[ -8  43  40  58  -7 -28   4  85]
The entry just left of -7 is 58
The entry just left of -28 is -7
The second entry from the left: 43
